Look-ups in named tables: a row name and a column name give one cell, copied from the table.

Table padizuf
fields: magel, sogek, tusi, gusom, suz, zik, voged, vada, gezanot
taz: [55074, 62128, 23367, 41331, 35862, 29503, 15304, 20708, 11816]
kar: [31074, 53765, 44729, 44398, 37215, 38613, 41736, 58832, 85698]
pubaku: [26169, 53047, 18860, 32622, 46514, 28321, 36051, 45745, 32051]
gafi: [50724, 39906, 51375, 27509, 37255, 45757, 20734, 49302, 33692]
potuke: [48412, 31560, 4605, 38740, 47232, 14414, 40002, 19333, 53953]
pev: [32471, 40689, 88187, 53006, 44995, 55533, 58713, 64027, 24433]
feg: [28418, 49633, 14282, 42811, 44087, 46817, 57828, 53911, 39902]

What is the vada of taz in padizuf? 20708
What is the magel of taz in padizuf? 55074
What is the tusi of potuke in padizuf? 4605
What is the zik of pev in padizuf? 55533
What is the zik of potuke in padizuf? 14414
What is the tusi of gafi in padizuf? 51375
What is the tusi of feg in padizuf? 14282
What is the magel of pubaku in padizuf? 26169
What is the voged of taz in padizuf? 15304
What is the gezanot of taz in padizuf? 11816
What is the suz of kar in padizuf? 37215
What is the sogek of potuke in padizuf? 31560
What is the suz of gafi in padizuf? 37255
What is the gusom of kar in padizuf? 44398
Row with the largest gusom: pev

tovib
         ripomo  butilev  nuv  lezof  ded  bom
laf         -10       11   16     27  -20  -15
dudaso      -61        2   -5    -48    1  -44
zimiv         8        9  -23     10    0    3
pezite      -32        7   15    -41  -30  -15
sefelom      -4      -12  -21     26   12    7
fefi         24      -25   -8     -1  -64  -19
pozav        16      -15   70    -60   -8   66
vad         -11       11    8     18   20   -3
tar          46       20   -7     20  -31   34
mumaro       43      -70   18    -18  -54  -31
veluviz     -14        3  -15      8  -20   19
fisovu      -36       23   -5     19   64   70
sul           7       -7    5     -7   27    6

What is the nuv of fisovu in tovib? -5
What is the lezof of zimiv in tovib? 10
What is the butilev of sul in tovib? -7
What is the ded of vad in tovib? 20
What is the ded of fisovu in tovib? 64
What is the ripomo of vad in tovib? -11
What is the ded of pozav in tovib? -8
What is the bom of zimiv in tovib? 3
What is the ded of fefi in tovib? -64
What is the ded of tar in tovib? -31
What is the nuv of mumaro in tovib? 18
What is the butilev of mumaro in tovib? -70

siba =
|  | fos | dol | kopo |
|---|---|---|---|
| ralavi | 18725 | 62190 | 60985 |
| nabiris | 46624 | 47436 | 27555 |
| pavavaf | 52506 | 46382 | 65485 |
| lut | 49305 | 44310 | 52352 |
| setusub | 42068 | 58976 | 61227 |
| zif | 45936 | 48545 | 48653 |
| zatabu | 49764 | 57926 | 40515 |
| nakuv | 57137 | 43449 | 51392 |
| vikepo | 55556 | 51332 | 35218 |
| fusof | 19580 | 56241 | 53238 |
| dodapi | 39164 | 77028 | 34689 |
| setez | 37756 | 56259 | 52338 |

ralavi, fos => 18725
nabiris, fos => 46624
nakuv, fos => 57137
zif, dol => 48545
pavavaf, dol => 46382
dodapi, fos => 39164
lut, kopo => 52352
nakuv, kopo => 51392
dodapi, dol => 77028
nabiris, kopo => 27555
nabiris, dol => 47436
nakuv, dol => 43449
Which row has the largest fos? nakuv

kimak:
,tos,biv,relaba,zodi,kepudi,dava,kipof,busef
sogufet,61698,47079,82508,64942,55160,63787,77436,16860
mazefa,66269,55855,71276,56814,50072,61855,72603,43621
bipufeg,62036,48195,81902,63543,54395,63245,77307,18793

What is the dava of bipufeg in kimak?
63245
What is the relaba of mazefa in kimak?
71276
What is the relaba of bipufeg in kimak?
81902
What is the kipof of bipufeg in kimak?
77307
What is the tos of bipufeg in kimak?
62036
What is the kipof of sogufet in kimak?
77436
What is the tos of mazefa in kimak?
66269
What is the busef of bipufeg in kimak?
18793
What is the dava of mazefa in kimak?
61855
What is the busef of mazefa in kimak?
43621
What is the kepudi of sogufet in kimak?
55160
What is the biv of bipufeg in kimak?
48195
What is the zodi of mazefa in kimak?
56814
What is the relaba of sogufet in kimak?
82508
Row with the largest biv: mazefa

vab
        lis  ponuki  girizi  fos  neruna  tubuk  gisode
fuv     154     139     189  165     200    130      88
tevuv   200      41     158  129     147    169     125
bigam    97     139     104  128      67     86     169
notiba  140     149     219  188     133    180     136
nel     201      43     156  152     132    179     126
kirer   110     152     127  130     100     50     114
lif     136     164     176  187      77    166     173

neruna of bigam: 67
neruna of nel: 132
girizi of lif: 176
neruna of fuv: 200
girizi of tevuv: 158
lis of tevuv: 200
fos of tevuv: 129
ponuki of tevuv: 41

vozi:
	bug	sepov	vesas	kub	pasem	modelik
reso	95	131	139	123	115	152
nok	182	123	56	178	110	116
kitu	122	115	101	130	87	190
mab	150	126	120	203	116	95
rolalen	172	132	43	117	144	160
vepogaf	134	134	77	98	136	171
fer	31	145	235	196	139	57
raza	146	139	47	79	156	177
vetale	111	136	145	181	130	99
dip	65	118	97	41	81	255

What is the bug of kitu in vozi? 122
What is the kub of mab in vozi? 203
What is the bug of nok in vozi? 182
What is the vesas of reso in vozi? 139
What is the kub of vepogaf in vozi? 98
What is the vesas of raza in vozi? 47
What is the modelik of reso in vozi? 152
What is the bug of rolalen in vozi? 172
What is the kub of kitu in vozi? 130

gil =
	vugoteb	ser
kovatu	229	217
fas	154	33
dubivik	226	175
rasizuv	51	91
sifone	22	78
fopavi	173	167
gizineb	216	198
pof	131	132
tulo	134	119
zinuto	124	134
romudid	98	84
kizo	121	230
gima	191	148
ridor	174	250

What is the ser of sifone in gil?
78
What is the ser of fopavi in gil?
167
What is the vugoteb of sifone in gil?
22
What is the vugoteb of zinuto in gil?
124
What is the vugoteb of gizineb in gil?
216
What is the vugoteb of tulo in gil?
134
What is the ser of gima in gil?
148
What is the vugoteb of fas in gil?
154
What is the ser of kizo in gil?
230
What is the vugoteb of ridor in gil?
174
What is the ser of rasizuv in gil?
91
Which row has the largest ser? ridor

ran:
|  | riteg | kisi | detare | sos | gigot | lerume | bag |
|---|---|---|---|---|---|---|---|
| febare | 771 | 448 | 477 | 444 | 387 | 468 | 613 |
| tetuva | 7 | 717 | 443 | 677 | 710 | 325 | 166 |
| sorur | 597 | 371 | 636 | 274 | 363 | 523 | 729 |
| nutoz | 478 | 485 | 336 | 748 | 761 | 608 | 313 |
| dosuzul | 262 | 435 | 596 | 223 | 391 | 479 | 563 |
| mudobe | 670 | 615 | 389 | 808 | 613 | 539 | 398 |
| vifuge | 537 | 630 | 293 | 949 | 754 | 478 | 207 |
| legis | 324 | 647 | 438 | 621 | 596 | 357 | 273 |
| bam | 529 | 404 | 460 | 449 | 465 | 604 | 630 |
| gopi | 487 | 436 | 603 | 345 | 514 | 627 | 598 |

kisi of febare is 448
lerume of bam is 604
riteg of nutoz is 478
gigot of febare is 387
bag of vifuge is 207
sos of febare is 444
sos of tetuva is 677
gigot of mudobe is 613
bag of tetuva is 166
lerume of tetuva is 325
kisi of dosuzul is 435
detare of bam is 460
detare of mudobe is 389
sos of gopi is 345

